Here is a tiny trained network, its code and every weight. The questions are about switching its units off for an input and a class, where a switched-off unit gives its printed mean instead of its output.

import numpy as np


def w(rows, s, z=0):
    codes = np.array(rows[::2]) - 128.0
    scale = np.full(codes.shape[1], s)
    scale[-1] = z or s
    return codes * scale


def norm(h):
    return h / np.sqrt((h * h).mean(-1, keepdims=True) + 1e-5)


def f(y):
    return y / 2 * (1 + np.tanh(0.7978845608 * (y + 0.044715 * y**3)))


def log_softmax(a):
    a = a - a.max(-1, keepdims=True)
    return a - np.log(np.exp(a).sum(-1, keepdims=True))


def net(x, mask):
    res = np.array(x, float).reshape(1, 4) / 4 @ E
    u = 0
    for l in range(4):
        y = f(norm(res) @ A[l][:, :-1].T + A[l][:, -1])
        res = res + np.where(mask[u : u + 8], y, B[l][:, -1]) @ B[l][:, :-1]
        u += 8
    return log_softmax(norm(res)[-1] @ U[:, :-1].T + U[:, -1])


A, B = {}, {}
E = w([
[141,102,215,46,123,111,66,243,33,209],'x0',
[66,219,85,41,120,114,180,140,137,105],'x1',
[149,171,183,140,62,135,113,191,254,154],'x2',
[83,165,186,190,166,137,166,214,127,86],'x3',
],0.0062)
A[0] = w([
[105,134,172,80,183,103,94,135,89,182,225],'L0N0',
[199,129,124,134,63,143,157,190,218,180,58],'L0N1',
[173,126,164,100,61,86,91,19,148,217,12],'L0N2',
[155,161,187,26,111,133,123,132,123,145,94],'L0N3',
[85,167,166,63,121,192,153,112,154,157,1],'L0N4',
[187,25,136,172,76,173,53,114,107,82,113],'L0N5',
[150,169,168,136,29,27,86,132,228,151,97],'L0N6',
[136,45,3,40,62,146,77,124,186,158,72],'L0N7',
],0.0053,0.0029)
B[0] = w([
[144,75,125,165,101,155,186,88,133,58,252],'L0N0',
[126,254,129,140,185,201,86,93,28,164,193],'L0N1',
[177,120,151,132,135,155,175,165,169,231,179],'L0N2',
[48,52,123,161,46,61,90,136,115,108,191],'L0N3',
[101,169,167,190,105,79,84,99,207,156,125],'L0N4',
[127,195,198,101,194,35,174,67,127,109,205],'L0N5',
[81,99,145,76,144,225,104,69,7,104,227],'L0N6',
[172,80,67,117,159,131,254,159,116,227,211],'L0N7',
],0.006,0.0036)
A[1] = w([
[79,186,101,12,47,82,156,90,142,156,50],'L1N0',
[135,89,123,107,175,218,108,101,194,41,77],'L1N1',
[114,69,144,70,93,44,84,181,105,138,7],'L1N2',
[167,163,108,93,142,158,163,90,67,85,103],'L1N3',
[75,167,156,219,183,141,146,185,113,100,114],'L1N4',
[3,128,60,60,105,71,99,142,128,99,34],'L1N5',
[138,172,121,198,149,165,194,77,176,132,201],'L1N6',
[177,191,152,110,7,186,28,139,231,164,125],'L1N7',
],0.0057,0.0018)
B[1] = w([
[229,198,207,180,194,99,133,100,177,167,216],'L1N0',
[180,107,134,83,118,101,157,130,144,114,154],'L1N1',
[149,132,102,160,71,105,117,124,176,104,187],'L1N2',
[89,65,88,117,125,96,94,95,111,87,211],'L1N3',
[111,108,66,111,137,118,152,116,146,214,226],'L1N4',
[168,161,111,128,188,56,105,131,120,98,199],'L1N5',
[114,110,160,84,59,144,69,183,143,128,255],'L1N6',
[36,163,104,125,126,163,112,46,2,113,186],'L1N7',
],0.0073,0.0033)
A[2] = w([
[151,122,144,94,23,89,57,196,87,152,52],'L2N0',
[146,131,214,51,145,96,127,184,52,141,176],'L2N1',
[105,87,152,61,106,111,184,111,91,196,82],'L2N2',
[74,142,100,163,169,188,126,240,146,157,3],'L2N3',
[162,146,170,144,14,108,126,160,63,89,171],'L2N4',
[27,176,130,139,178,122,213,193,149,123,98],'L2N5',
[151,155,104,76,115,197,176,59,220,62,140],'L2N6',
[170,54,194,182,134,141,3,78,136,152,80],'L2N7',
],0.0057,0.0014)
B[2] = w([
[133,81,123,113,79,165,175,160,251,83,186],'L2N0',
[8,134,138,161,118,66,152,109,241,72,255],'L2N1',
[157,107,22,150,104,236,114,118,176,92,218],'L2N2',
[133,103,147,173,108,174,195,149,78,151,152],'L2N3',
[143,115,70,88,109,129,175,19,118,38,192],'L2N4',
[238,113,160,178,148,146,144,138,146,208,201],'L2N5',
[112,29,196,147,63,75,106,165,146,85,229],'L2N6',
[123,253,94,142,135,60,115,157,208,114,209],'L2N7',
],0.0054,0.0032)
A[3] = w([
[191,98,69,107,170,98,140,91,71,62,105],'L3N0',
[131,107,106,109,119,159,103,40,73,107,235],'L3N1',
[72,99,106,87,161,117,49,124,28,115,2],'L3N2',
[98,235,231,216,81,156,125,81,164,161,203],'L3N3',
[131,89,123,132,62,142,111,153,178,32,105],'L3N4',
[116,110,157,241,143,148,207,254,73,150,85],'L3N5',
[191,198,178,181,173,54,60,107,139,142,113],'L3N6',
[77,116,102,145,157,193,116,99,43,81,153],'L3N7',
],0.0059,0.0023)
B[3] = w([
[128,189,191,119,115,169,96,169,96,170,229],'L3N0',
[90,160,147,168,130,172,128,254,147,118,247],'L3N1',
[102,169,158,172,149,195,65,36,81,135,164],'L3N2',
[141,130,124,132,182,130,116,130,69,116,255],'L3N3',
[52,49,117,79,98,86,96,84,78,67,207],'L3N4',
[202,103,50,66,96,154,120,80,163,174,200],'L3N5',
[117,193,130,165,185,15,184,178,148,112,176],'L3N6',
[95,200,216,94,84,172,91,114,123,153,212],'L3N7',
],0.0078,0.0044)
U = w([
[61,174,188,133,125,207,63,116,50,110,187],'0',
[78,33,124,110,45,70,112,106,158,23,5],'1',
[208,80,66,111,125,163,183,127,159,218,199],'2',
[147,182,153,166,213,10,144,122,148,98,83],'3',
],0.014,0.00027)

Each question gives the input, the list of numbers given to net, and the class t.
The units are the neurons (one row each of A and B). Each row of codes is followed by its name. A weight is (code - 128) times the scale printed after its matrix; where a second scale follows, it is the last column's (A, B and U).
mask holds one flag per neuron, layer by layer. A switched-off neuron (its flag False) gives its mean, the last column of its row in B, instead of its output. The means were averaged over made-up inputs and are rounded, as every weight is.
A unit's drop is (log p(t) with every unit on - log p(t) with that unit switched off) / (log p(t) with every unit on - log p(t) with every unit switched off).
The circuit of an input: a set's keep is (log p(t) with only the set's units on - log p(t) with every unit switched off) / (log p(t) with every unit on - log p(t) with every unit switched off). Starting from the 12 units with the biggest drops (on a tie, the unit counted first), units are removed one at a time, each time the one whose removal leaves the highest keep (on an exact tie, the one counted first), for as long as the keep stays at least 0.8.
units of the circuit, in order: the units of the circuit, biggest drop first
most important unit: the unit with the biggest drop
k most important neurons: the k neurons with the biggest drops, biggest first
top k neurons in layer l: the k neurons of layer l with the biggest drops, biggest first
drop of u: that unit's drop, to one decimal
input [-1,1,1,-4], class 2: units of the circuit, in order	L0N7
input [8,-1,7,-7], class 1: units of the circuit, in order	L0N3; L2N1
input [8,-8,-7,-1], class 1: 4 most important neurons	L2N1; L0N6; L1N0; L0N1
input [-3,5,6,8], class 2: 3 most important neurons	L2N5; L3N5; L1N4
input [7,-2,-6,-8], class 2: 4 most important neurons	L0N7; L1N6; L0N6; L2N6
input [-7,8,8,-7], class 0: units of the circuit, in order	L1N7; L0N1
input [2,8,7,-7], class 3: top 2 neurons in layer 1	L1N0; L1N5
input [-6,4,-6,-3], class 0: 3 most important neurons	L3N0; L2N1; L0N0
input [-4,5,-8,-8], class 0: top 2 neurons in layer 1	L1N4; L1N3
input [-3,-7,-5,0], class 3: 2 most important neurons	L2N7; L0N6
input [-1,-4,4,-3], class 0: top 2 neurons in layer 0	L0N6; L0N1
input [5,-4,-7,8], class 2: 4 most important neurons	L3N5; L0N6; L1N4; L1N7
input [-8,2,-8,-5], class 0: 3 most important neurons	L3N0; L2N1; L0N0
input [1,-8,6,4], class 3: units of the circuit, in order	L2N7
input [-4,-1,-1,-5], class 2: 2 most important neurons	L0N7; L0N0
input [3,8,4,7], class 3: top 3 neurons in layer 0	L0N7; L0N2; L0N4
input [6,4,6,8], class 2: 3 most important neurons	L3N5; L2N5; L1N4
input [2,-6,-4,-3], class 3: 2 most important neurons	L0N6; L2N7
input [5,-2,4,-3], class 1: 2 most important neurons	L0N3; L2N0
input [-6,-4,-3,5], class 1: most important unit	L1N6
input [1,-5,3,1], class 3: drop of L0N5	0.4
input [-2,-1,-1,0], class 1: drop of L1N2	0.0
input [0,-4,-3,-2], class 3: drop of L2N7	0.1
